Here is a tiny trained network, its code and every weight. The questions are about switching its units off for an input and a target symbol, where a switched-off unit gives its printed mean instead of its output.

import numpy as np


def w(rows, s, z=0):
    codes = np.array(rows[::2]) - 128.0
    scale = np.full(codes.shape[1], s)
    scale[-1] = z or s
    return codes * scale


def norm(h):
    return h / np.sqrt((h * h).mean(-1, keepdims=True) + 1e-5)


def f(y):
    return np.maximum(y, 0)


def softmax(a):
    e = np.exp(a - a.max(-1, keepdims=True))
    return e / e.sum(-1, keepdims=True)


def log_softmax(a):
    a = a - a.max(-1, keepdims=True)
    return a - np.log(np.exp(a).sum(-1, keepdims=True))


def net(x, mask):
    ids = ['γδεζθλξπσφω'.index(c) for c in x.split()]
    T = len(ids)
    res = E[ids] + P[:T]
    q, k, v = (norm(res) @ M[0].T for M in (Q, K, V))
    z = softmax(np.where(np.tri(T) > 0, q @ k.T / 2**0.5, -1e9)) @ v
    res = res + np.where(mask[0], z, O[0][:, -1]) @ O[0][:, :-1]
    y = f(norm(res) @ A[0][:, :-1].T + A[0][:, -1])
    res = res + np.where(mask[1:13], y, B[0][:, -1]) @ B[0][:, :-1]
    return log_softmax(norm(res)[-1] @ U[:, :-1].T + U[:, -1])


Q, K, V, O, A, B = {}, {}, {}, {}, {}, {}
E = w([
[148,115,89,157,195,118],'γ',
[94,55,162,154,106,64],'δ',
[21,249,175,73,129,12],'ε',
[178,140,147,124,183,197],'ζ',
[196,66,158,82,132,159],'θ',
[29,235,173,98,81,34],'λ',
[105,185,149,132,83,98],'ξ',
[42,134,105,121,193,163],'π',
[184,215,155,126,166,212],'σ',
[220,141,123,124,121,105],'φ',
[145,219,86,82,81,221],'ω',
],0.017)
P = w([
[148,104,131,3,58,99],'0',
[184,50,175,230,103,192],'1',
[139,162,89,20,130,82],'2',
[183,118,178,242,154,214],'3',
[138,184,95,17,152,70],'4',
[136,92,217,243,138,163],'5',
[157,187,104,21,158,40],'6',
[129,95,245,233,142,187],'7',
],0.0072)
Q[0] = w([
[186,243,55,48,60,199],'head 1',
[125,67,201,255,56,249],'head 1',
],0.0081)
K[0] = w([
[105,129,63,122,59,195],'head 1',
[254,166,242,147,116,52],'head 1',
],0.0069)
V[0] = w([
[215,160,126,129,100,83],'head 1',
[216,154,255,168,209,9],'head 1',
],0.0072)
O[0] = w([
[191,244,61,161,91,179,210],'head 1',
[104,81,44,181,91,177,252],'head 1',
],0.011,0.0031)
A[0] = w([
[134,81,160,66,111,67,105],'neuron 1',
[100,180,107,65,121,108,60],'neuron 2',
[148,57,156,143,185,205,143],'neuron 3',
[97,193,98,124,89,68,157],'neuron 4',
[109,133,180,141,88,102,203],'neuron 5',
[120,208,126,154,108,161,221],'neuron 6',
[113,191,158,95,143,144,188],'neuron 7',
[26,140,149,101,157,125,207],'neuron 8',
[174,121,146,130,145,157,178],'neuron 9',
[124,147,246,82,158,103,201],'neuron 10',
[93,145,123,88,69,97,115],'neuron 11',
[91,146,83,171,169,133,254],'neuron 12',
],0.014,0.0029)
B[0] = w([
[70,154,84,101,238,133,170],'neuron 1',
[165,97,163,106,173,50,181],'neuron 2',
[163,55,205,189,156,136,221],'neuron 3',
[255,52,203,148,81,177,199],'neuron 4',
[71,87,110,149,52,199,168],'neuron 5',
[102,62,89,62,102,114,254],'neuron 6',
[88,217,147,183,97,72,205],'neuron 7',
[60,131,27,145,111,91,186],'neuron 8',
[17,139,161,150,120,136,202],'neuron 9',
[176,140,76,198,182,123,206],'neuron 10',
[56,63,191,189,161,129,171],'neuron 11',
[115,123,190,187,78,121,224],'neuron 12',
],0.0082,0.0088)
U = w([
[142,131,2,222,124,163,95],'γ',
[31,55,103,144,168,158,42],'δ',
[113,100,153,134,136,78,50],'ε',
[64,139,221,170,144,202,107],'ζ',
[146,55,169,93,192,172,131],'θ',
[107,82,164,122,123,92,60],'λ',
[177,56,221,101,115,108,40],'ξ',
[77,127,80,151,253,116,161],'π',
[73,194,133,131,113,165,237],'σ',
[198,66,109,84,107,138,251],'φ',
[163,141,196,135,171,70,252],'ω',
],0.0094,0.0035)

Each question gives the input, a string of symbols that net reads in full, and the target symbol t.
The units are the heads (2 rows each of Q, K, V and O) and the neurons (one row each of A and B). Each row of codes is followed by its name. A weight is (code - 128) times the scale printed after its matrix; where a second scale follows, it is the last column's (O, A, B and U).
mask holds one flag per unit, heads first, then neurons. A switched-off unit (its flag False) gives its mean, the last column of its rows in O or B, instead of its output. The means were averaged over made-up inputs and are rounded, as every weight is.
A unit's drop is (log p(t) with every unit on - log p(t) with that unit switched off) / (log p(t) with every unit on - log p(t) with every unit switched off).
The circuit of an input: a set's keep is (log p(t) with only the set's units on - log p(t) with every unit switched off) / (log p(t) with every unit on - log p(t) with every unit switched off). Starting from the 12 units with the biggest drops (on a tie, the unit counted first), units are removed one at a time, each time the one whose removal leaves the highest keep (on an exact tie, the one counted first), for as long as the keep stays at least 0.8.
units of the circuit, in order: the units of the circuit, biggest drop first
top k neurons: the k neurons with the biggest drops, biggest first
drop when u is switched off: that unit's drop, to one decimal
input φ ω ξ γ ζ φ γ, target ω: units of the circuit, in order -> (head 1; neuron 8)
input π σ φ ξ σ θ θ, target π: top 2 neurons -> (neuron 1; neuron 10)
input σ ε π γ ξ, target π: units of the circuit, in order -> (head 1; neuron 1; neuron 10)
input σ ε π σ γ ζ σ, target π: units of the circuit, in order -> (head 1; neuron 10; neuron 4)
input σ γ ζ ω φ γ ζ ω, target σ: units of the circuit, in order -> (head 1; neuron 7; neuron 3; neuron 6)
input γ π ξ φ ζ ζ σ, target π: units of the circuit, in order -> (head 1; neuron 10; neuron 1)
input ξ λ θ φ φ φ θ π, target γ: top 2 neurons -> (neuron 9; neuron 11)
input σ φ γ σ γ γ γ, target γ: top 3 neurons -> (neuron 3; neuron 2; neuron 11)
input φ λ π ξ π γ δ, target π: top 2 neurons -> (neuron 1; neuron 10)
input ζ φ φ γ γ σ φ ξ, target γ: top neuron -> (neuron 3)
input ζ φ ζ γ ζ, target ζ: drop when neuron 9 is switched off -> 0.2
input ξ φ ξ, target ξ: drop when neuron 11 is switched off -> 0.1
input ζ λ π π δ φ σ ξ, target γ: drop when head 1 is switched off -> 0.8
input ω ε γ γ ξ, target ω: drop when head 1 is switched off -> 1.0
input ζ π σ ξ ξ π λ, target π: top neuron -> (neuron 1)
input π θ λ, target π: top 2 neurons -> (neuron 1; neuron 10)
